[[ 12  28  37 -22]
 [ -4   5   6  -5]]
->
[[-22  37  28  12]
 [ -5   6   5  -4]]

[[ -2  -3  11   5 -12   2 -13  13 -15  14   1  11  -2  -6  -7]
 [ -7  -2  -4  10   7  14   2   1  -5  -4   4  -4  -8  -3  -5]
 [  2  28   9 -11 -16 -10  -1   5 -12 -20  -9 -17 -13   2  11]]
->
[[ -7  -6  -2  11   1  14 -15  13 -13   2 -12   5  11  -3  -2]
 [ -5  -3  -8  -4   4  -4  -5   1   2  14   7  10  -4  -2  -7]
 [ 11   2 -13 -17  -9 -20 -12   5  -1 -10 -16 -11   9  28   2]]

[[-25   0   9  25]
 [ 11  -5  -6  -8]
 [  1   1   2  -1]
 [ -9  -2  -3   6]
 [ 37  -1  -1  14]
 [ -2  26  28 -14]
 [-28   8   5   0]]
->
[[ 25   9   0 -25]
 [ -8  -6  -5  11]
 [ -1   2   1   1]
 [  6  -3  -2  -9]
 [ 14  -1  -1  37]
 [-14  28  26  -2]
 [  0   5   8 -28]]

[[ -1   5   5   7   1   3   3 -28 -25   6   2]
 [-24   6   9 -13   4   6   4  -5  12 -11  -4]
 [-11 -12   7  -2   8 -18  11   9  -2   1   1]
 [  1   1  -7 -13  -5   9   5   1  -5  10  -6]
 [  2   6  -9  -7  -8   3   6   1 -15 -12  16]
 [ -4  -1   8  16  -1   6   0   7  -1  -2  -6]]
->
[[  2   6 -25 -28   3   3   1   7   5   5  -1]
 [ -4 -11  12  -5   4   6   4 -13   9   6 -24]
 [  1   1  -2   9  11 -18   8  -2   7 -12 -11]
 [ -6  10  -5   1   5   9  -5 -13  -7   1   1]
 [ 16 -12 -15   1   6   3  -8  -7  -9   6   2]
 [ -6  -2  -1   7   0   6  -1  16   8  -1  -4]]

[[-25  -2  -7  -3  -3   2   3  -7   0   3]
 [ -4  -5   7  -3  -5  -8   4  13   2  -6]
 [ -7   5 -16   6   1   0   4  15  -1  -5]
 [ -5  -3   6  -6   5  -8   1   2   1  -5]
 [  0  -4  -8   5 -15   9   3  -3   0  10]
 [  1  -4   4  -6   9 -18   2   2   3  -4]
 [  1   2  -2   1   3   2 -29 -15   1   4]]
->
[[  3   0  -7   3   2  -3  -3  -7  -2 -25]
 [ -6   2  13   4  -8  -5  -3   7  -5  -4]
 [ -5  -1  15   4   0   1   6 -16   5  -7]
 [ -5   1   2   1  -8   5  -6   6  -3  -5]
 [ 10   0  -3   3   9 -15   5  -8  -4   0]
 [ -4   3   2   2 -18   9  -6   4  -4   1]
 [  4   1 -15 -29   2   3   1  -2   2   1]]

[[ -5   9   0]
 [ -7 -17  -3]
 [  8  -3   7]
 [-14   3  -8]
 [ -4 -12  -3]
 [-17   6  -3]
 [ 10  -8  -9]
 [-12  -2 -31]
 [ -9  12   2]]
->
[[  0   9  -5]
 [ -3 -17  -7]
 [  7  -3   8]
 [ -8   3 -14]
 [ -3 -12  -4]
 [ -3   6 -17]
 [ -9  -8  10]
 [-31  -2 -12]
 [  2  12  -9]]
